Moves between points:
&: j221->j826, j883->j523, j265->j349, j825->j935, j254->j568, j876->j993, j623->j186, j78->j651, j157->j484, j512->j720, j720->j512, j142->j828, j974->j464, j993->j876, j435->j743, j694->j83, j186->j623, j568->j254, j635->j115, j303->j452, j467->j11, j310->j691, j523->j883, j83->j694, j907->j307, j340->j162, j484->j157, j452->j303, j691->j310, j77->j449, j743->j435, j504->j408, j828->j142, j92->j564, j52->j85, j11->j467, j705->j280, j213->j320, j349->j265, j327->j188, j214->j742, j724->j370, j742->j214, j128->j636, j449->j77, j115->j635, j984->j959, j575->j450, j408->j504, j320->j213, j85->j52, j450->j575, j636->j128, j188->j327, j935->j825, j280->j705, j959->j984, j564->j92, j826->j221, j464->j974, j651->j78, j307->j907, j370->j724, j162->j340
!: j221->j959, j883->j575, j265->j907, j825->j327, j254->j564, j876->j85, j623->j128, j78->j742, j157->j370, j512->j691, j720->j310, j142->j635, j974->j11, j993->j52, j435->j162, j694->j280, j186->j636, j568->j92, j635->j142, j303->j77, j467->j464, j310->j720, j523->j450, j83->j705, j907->j265, j340->j743, j484->j724, j452->j449, j691->j512, j77->j303, j743->j340, j504->j320, j828->j115, j92->j568, j52->j993, j11->j974, j705->j83, j213->j408, j349->j307, j327->j825, j214->j651, j724->j484, j742->j78, j128->j623, j449->j452, j115->j828, j984->j826, j575->j883, j408->j213, j320->j504, j85->j876, j450->j523, j636->j186, j188->j935, j935->j188, j280->j694, j959->j221, j564->j254, j826->j984, j464->j467, j651->j214, j307->j349, j370->j157, j162->j435
*: j221->j623, j883->j935, j265->j974, j825->j523, j254->j85, j876->j564, j623->j221, j78->j504, j157->j694, j512->j142, j720->j828, j142->j512, j974->j265, j993->j92, j435->j449, j694->j157, j186->j826, j568->j52, j635->j691, j303->j340, j467->j307, j310->j115, j523->j825, j83->j484, j907->j11, j340->j303, j484->j83, j452->j162, j691->j635, j77->j743, j743->j77, j504->j78, j828->j720, j92->j993, j52->j568, j11->j907, j705->j724, j213->j214, j349->j464, j327->j450, j214->j213, j724->j705, j742->j320, j128->j959, j449->j435, j115->j310, j984->j636, j575->j188, j408->j651, j320->j742, j85->j254, j450->j327, j636->j984, j188->j575, j935->j883, j280->j370, j959->j128, j564->j876, j826->j186, j464->j349, j651->j408, j307->j467, j370->j280, j162->j452
§: j221->j188, j883->j128, j265->j157, j825->j984, j254->j162, j876->j449, j623->j575, j78->j691, j157->j265, j512->j742, j720->j214, j142->j320, j974->j694, j993->j77, j435->j564, j694->j974, j186->j450, j568->j340, j635->j504, j303->j52, j467->j705, j310->j651, j523->j636, j83->j464, j907->j370, j340->j568, j484->j349, j452->j85, j691->j78, j77->j993, j743->j92, j504->j635, j828->j213, j92->j743, j52->j303, j11->j280, j705->j467, j213->j828, j349->j484, j327->j826, j214->j720, j724->j307, j742->j512, j128->j883, j449->j876, j115->j408, j984->j825, j575->j623, j408->j115, j320->j142, j85->j452, j450->j186, j636->j523, j188->j221, j935->j959, j280->j11, j959->j935, j564->j435, j826->j327, j464->j83, j651->j310, j307->j724, j370->j907, j162->j254
+: j221->j742, j883->j635, j265->j993, j825->j310, j254->j467, j876->j349, j623->j320, j78->j959, j157->j77, j512->j188, j720->j327, j142->j575, j974->j92, j993->j265, j435->j83, j694->j743, j186->j213, j568->j11, j635->j883, j303->j370, j467->j254, j310->j825, j523->j115, j83->j435, j907->j52, j340->j280, j484->j449, j452->j724, j691->j935, j77->j157, j743->j694, j504->j128, j828->j450, j92->j974, j52->j907, j11->j568, j705->j162, j213->j186, j349->j876, j327->j720, j214->j826, j724->j452, j742->j221, j128->j504, j449->j484, j115->j523, j984->j651, j575->j142, j408->j636, j320->j623, j85->j307, j450->j828, j636->j408, j188->j512, j935->j691, j280->j340, j959->j78, j564->j464, j826->j214, j464->j564, j651->j984, j307->j85, j370->j303, j162->j705
$: j221->j876, j883->j162, j265->j214, j825->j303, j254->j128, j876->j221, j623->j564, j78->j307, j157->j720, j512->j484, j720->j157, j142->j83, j974->j213, j993->j826, j435->j575, j694->j828, j186->j92, j568->j636, j635->j705, j303->j825, j467->j504, j310->j370, j523->j340, j83->j142, j907->j651, j340->j523, j484->j512, j452->j935, j691->j724, j77->j327, j743->j450, j504->j467, j828->j694, j92->j186, j52->j984, j11->j408, j705->j635, j213->j974, j349->j742, j327->j77, j214->j265, j724->j691, j742->j349, j128->j254, j449->j188, j115->j280, j984->j52, j575->j435, j408->j11, j320->j464, j85->j959, j450->j743, j636->j568, j188->j449, j935->j452, j280->j115, j959->j85, j564->j623, j826->j993, j464->j320, j651->j907, j307->j78, j370->j310, j162->j883

In the rows, zero is written as 500.

The rows follow the links: the fewer symbols apart two points are, the more alike their rows tend to be.

Name the point of each row.
[548, 786, 666, 401, 555, 466, 111, 439, 554, 404, 587, 438, 342, 708, 634, 475, 543, 436, 190, 261, 431, 564, 284, 412, 391, 229, 493, 573, 436, 338, 267, 498, 577, 254, 620, 434, 166, 645, 418]: j307
[536, 760, 532, 268, 748, 361, 469, 654, 623, 523, 396, 771, 575, 667, 517, 586, 407, 345, 575, 745, 578, 403, 625, 508, 606, 180, 240, 323, 478, 213, 694, 888, 587, 564, 387, 500, 487, 765, 462]: j11
[391, 691, 577, 451, 243, 371, 397, 356, 597, 277, 480, 300, 568, 347, 544, 389, 935, 586, 324, 329, 556, 671, 261, 433, 140, 524, 535, 620, 502, 327, 348, 380, 441, 470, 584, 586, 192, 512, 360]: j876
[634, 447, 513, 422, 642, 664, 153, 463, 672, 299, 701, 577, 378, 814, 709, 401, 324, 394, 327, 268, 288, 648, 488, 359, 380, 442, 538, 702, 371, 627, 310, 344, 389, 59, 648, 375, 495, 541, 463]: j724
[346, 529, 673, 630, 603, 475, 318, 371, 317, 444, 386, 399, 50, 524, 552, 420, 646, 669, 253, 208, 525, 370, 231, 608, 570, 386, 661, 406, 518, 484, 295, 327, 672, 373, 685, 563, 214, 469, 592]: j959
[444, 108, 662, 754, 808, 499, 515, 272, 457, 474, 515, 420, 248, 678, 669, 530, 414, 639, 426, 577, 490, 530, 508, 486, 848, 542, 572, 544, 340, 694, 474, 506, 464, 458, 636, 614, 694, 151, 742]: j825
[565, 562, 732, 645, 825, 597, 510, 392, 300, 504, 449, 331, 386, 817, 435, 531, 464, 636, 280, 564, 643, 546, 510, 545, 899, 85, 398, 490, 446, 528, 479, 688, 672, 596, 487, 571, 313, 411, 840]: j651
[607, 574, 94, 273, 229, 606, 501, 714, 644, 529, 672, 622, 705, 454, 463, 495, 315, 325, 777, 429, 345, 549, 599, 391, 233, 677, 552, 631, 640, 656, 534, 347, 327, 414, 375, 409, 634, 715, 273]: j83
[482, 176, 557, 713, 557, 616, 377, 373, 385, 470, 534, 450, 129, 614, 694, 410, 464, 585, 413, 239, 351, 408, 302, 496, 590, 584, 759, 507, 390, 742, 249, 226, 500, 214, 702, 569, 557, 269, 600]: j935
[465, 494, 363, 384, 703, 546, 462, 637, 715, 493, 651, 868, 581, 676, 623, 539, 127, 317, 628, 692, 399, 522, 734, 498, 555, 382, 402, 467, 445, 424, 670, 683, 415, 464, 395, 432, 825, 628, 536]: j280
[584, 631, 428, 513, 402, 546, 785, 656, 282, 681, 348, 394, 768, 391, 157, 612, 446, 596, 590, 657, 753, 437, 675, 653, 614, 442, 347, 328, 681, 437, 782, 662, 656, 950, 298, 501, 429, 598, 571]: j213

Each walk starts at a row. The symbols on each line, taken left to right, move it on to the next point.
Each answer is a row, close to the row of the point it stands for.
[289, 677, 474, 258, 554, 338, 297, 697, 627, 470, 413, 868, 324, 329, 678, 491, 605, 376, 556, 489, 633, 256, 299, 456, 345, 422, 540, 284, 537, 182, 470, 532, 619, 342, 459, 476, 415, 797, 296]
§ & + * + +: [659, 397, 567, 531, 908, 510, 327, 342, 765, 335, 677, 513, 606, 860, 618, 538, 363, 377, 298, 572, 367, 758, 577, 338, 544, 288, 428, 703, 283, 590, 426, 601, 335, 406, 567, 436, 567, 385, 681]
+ ! ! § *: [324, 685, 643, 320, 768, 299, 491, 579, 769, 436, 377, 786, 489, 371, 608, 545, 501, 450, 566, 815, 643, 356, 541, 511, 544, 360, 305, 297, 367, 103, 585, 830, 541, 521, 385, 469, 513, 602, 468]
[525, 724, 698, 454, 818, 484, 381, 371, 617, 304, 594, 399, 580, 864, 600, 511, 499, 480, 188, 601, 609, 725, 481, 394, 569, 91, 253, 487, 338, 352, 519, 713, 497, 472, 560, 544, 237, 455, 636]
$ + § & * + & *: [635, 254, 621, 733, 797, 672, 494, 415, 353, 515, 607, 435, 368, 894, 556, 540, 262, 574, 363, 558, 435, 605, 631, 423, 824, 400, 466, 599, 318, 877, 516, 559, 449, 510, 528, 518, 588, 144, 761]
& $ * ! $ & $ $ &: [664, 371, 280, 457, 226, 754, 578, 685, 274, 731, 545, 559, 594, 388, 362, 506, 375, 486, 787, 348, 370, 315, 559, 574, 480, 777, 706, 470, 685, 717, 538, 269, 513, 565, 395, 372, 636, 593, 416]
[661, 727, 569, 600, 236, 607, 508, 432, 241, 560, 432, 95, 490, 511, 242, 408, 711, 602, 325, 246, 596, 552, 332, 545, 449, 423, 621, 601, 638, 614, 424, 297, 663, 607, 596, 516, 113, 478, 477]
$ § * + * § §: [467, 398, 387, 525, 214, 483, 368, 298, 706, 308, 607, 357, 593, 389, 686, 467, 652, 510, 457, 331, 365, 724, 382, 284, 133, 758, 644, 663, 476, 603, 345, 208, 268, 318, 638, 471, 509, 417, 357]
& $ ! + § ! +: [420, 441, 731, 702, 480, 378, 725, 254, 338, 436, 351, 143, 544, 412, 330, 494, 932, 792, 345, 665, 739, 669, 502, 613, 582, 500, 481, 584, 466, 464, 468, 495, 541, 826, 512, 672, 288, 274, 664]
[486, 131, 515, 767, 436, 578, 699, 226, 410, 437, 483, 172, 588, 498, 493, 486, 642, 707, 543, 631, 486, 733, 664, 514, 610, 661, 540, 730, 422, 661, 436, 366, 414, 663, 521, 619, 673, 88, 650]
§ $ § & $: [459, 210, 364, 749, 297, 613, 550, 358, 295, 518, 504, 268, 456, 381, 548, 374, 638, 628, 509, 308, 396, 606, 349, 564, 354, 803, 675, 655, 571, 836, 328, 179, 415, 506, 702, 519, 522, 231, 449]
* + + ! + + &: [405, 168, 532, 559, 776, 406, 653, 594, 456, 614, 421, 815, 287, 445, 575, 560, 223, 492, 740, 706, 451, 290, 649, 573, 790, 551, 420, 306, 451, 566, 629, 621, 516, 508, 416, 516, 846, 357, 560]
[397, 709, 442, 379, 434, 218, 693, 585, 670, 480, 350, 585, 786, 250, 432, 619, 729, 521, 671, 747, 706, 524, 612, 551, 319, 594, 314, 382, 549, 137, 657, 719, 459, 763, 277, 541, 547, 638, 415]
& ! * ! § !: [446, 364, 565, 532, 539, 499, 126, 365, 735, 329, 590, 533, 192, 522, 788, 427, 539, 413, 376, 301, 315, 558, 371, 350, 330, 499, 646, 678, 343, 593, 352, 292, 347, 65, 718, 450, 527, 343, 480]
§ & § § + + & &: [282, 581, 716, 535, 801, 293, 398, 252, 675, 266, 456, 496, 379, 648, 728, 521, 714, 507, 190, 656, 600, 683, 463, 385, 563, 269, 343, 498, 249, 257, 464, 687, 513, 482, 549, 545, 336, 378, 613]
[457, 414, 189, 292, 143, 440, 519, 636, 694, 446, 543, 700, 666, 169, 559, 503, 543, 368, 730, 435, 353, 486, 563, 438, 164, 811, 554, 517, 545, 482, 472, 298, 294, 383, 467, 485, 767, 639, 156]
! + * ! $: [656, 352, 350, 640, 245, 813, 494, 364, 288, 509, 634, 240, 564, 587, 353, 435, 488, 647, 399, 217, 315, 641, 433, 506, 537, 667, 720, 717, 555, 896, 371, 240, 423, 532, 568, 462, 434, 360, 480]
§ $ & § * $ & +: [447, 280, 215, 513, 143, 553, 693, 632, 356, 700, 440, 597, 532, 119, 471, 485, 435, 518, 775, 471, 427, 335, 543, 650, 451, 898, 732, 477, 688, 641, 548, 181, 487, 538, 405, 513, 721, 510, 363]
[392, 493, 836, 718, 853, 421, 450, 343, 458, 514, 383, 342, 189, 580, 531, 485, 660, 668, 211, 615, 634, 433, 378, 620, 719, 342, 440, 448, 372, 423, 475, 618, 628, 590, 592, 606, 357, 329, 779]
§ + & ! $ + $ + &: [708, 320, 497, 693, 424, 679, 641, 304, 370, 491, 692, 117, 746, 726, 338, 523, 463, 620, 448, 525, 424, 753, 640, 463, 651, 537, 502, 699, 458, 839, 532, 434, 362, 676, 496, 516, 586, 219, 723]
+ + + * & ! $: [390, 395, 388, 363, 500, 438, 305, 641, 790, 516, 528, 944, 296, 355, 741, 463, 310, 202, 671, 462, 300, 336, 447, 488, 345, 656, 552, 420, 426, 455, 541, 434, 418, 247, 500, 412, 814, 614, 340]
[368, 489, 656, 578, 721, 410, 628, 688, 386, 644, 263, 742, 278, 445, 526, 552, 456, 554, 552, 751, 687, 188, 534, 688, 776, 379, 414, 222, 589, 334, 642, 739, 704, 661, 371, 619, 585, 564, 599]
+ ! & § + + §: [581, 781, 398, 469, 247, 574, 647, 758, 170, 731, 345, 508, 622, 356, 185, 417, 512, 537, 649, 331, 592, 265, 486, 637, 462, 550, 600, 379, 814, 576, 537, 413, 699, 664, 389, 474, 300, 756, 307]
! & & § ! !: [559, 354, 327, 416, 568, 776, 414, 765, 318, 722, 535, 747, 203, 559, 546, 409, 90, 371, 699, 278, 302, 216, 533, 609, 701, 573, 686, 386, 573, 695, 554, 390, 553, 352, 448, 410, 688, 641, 432]
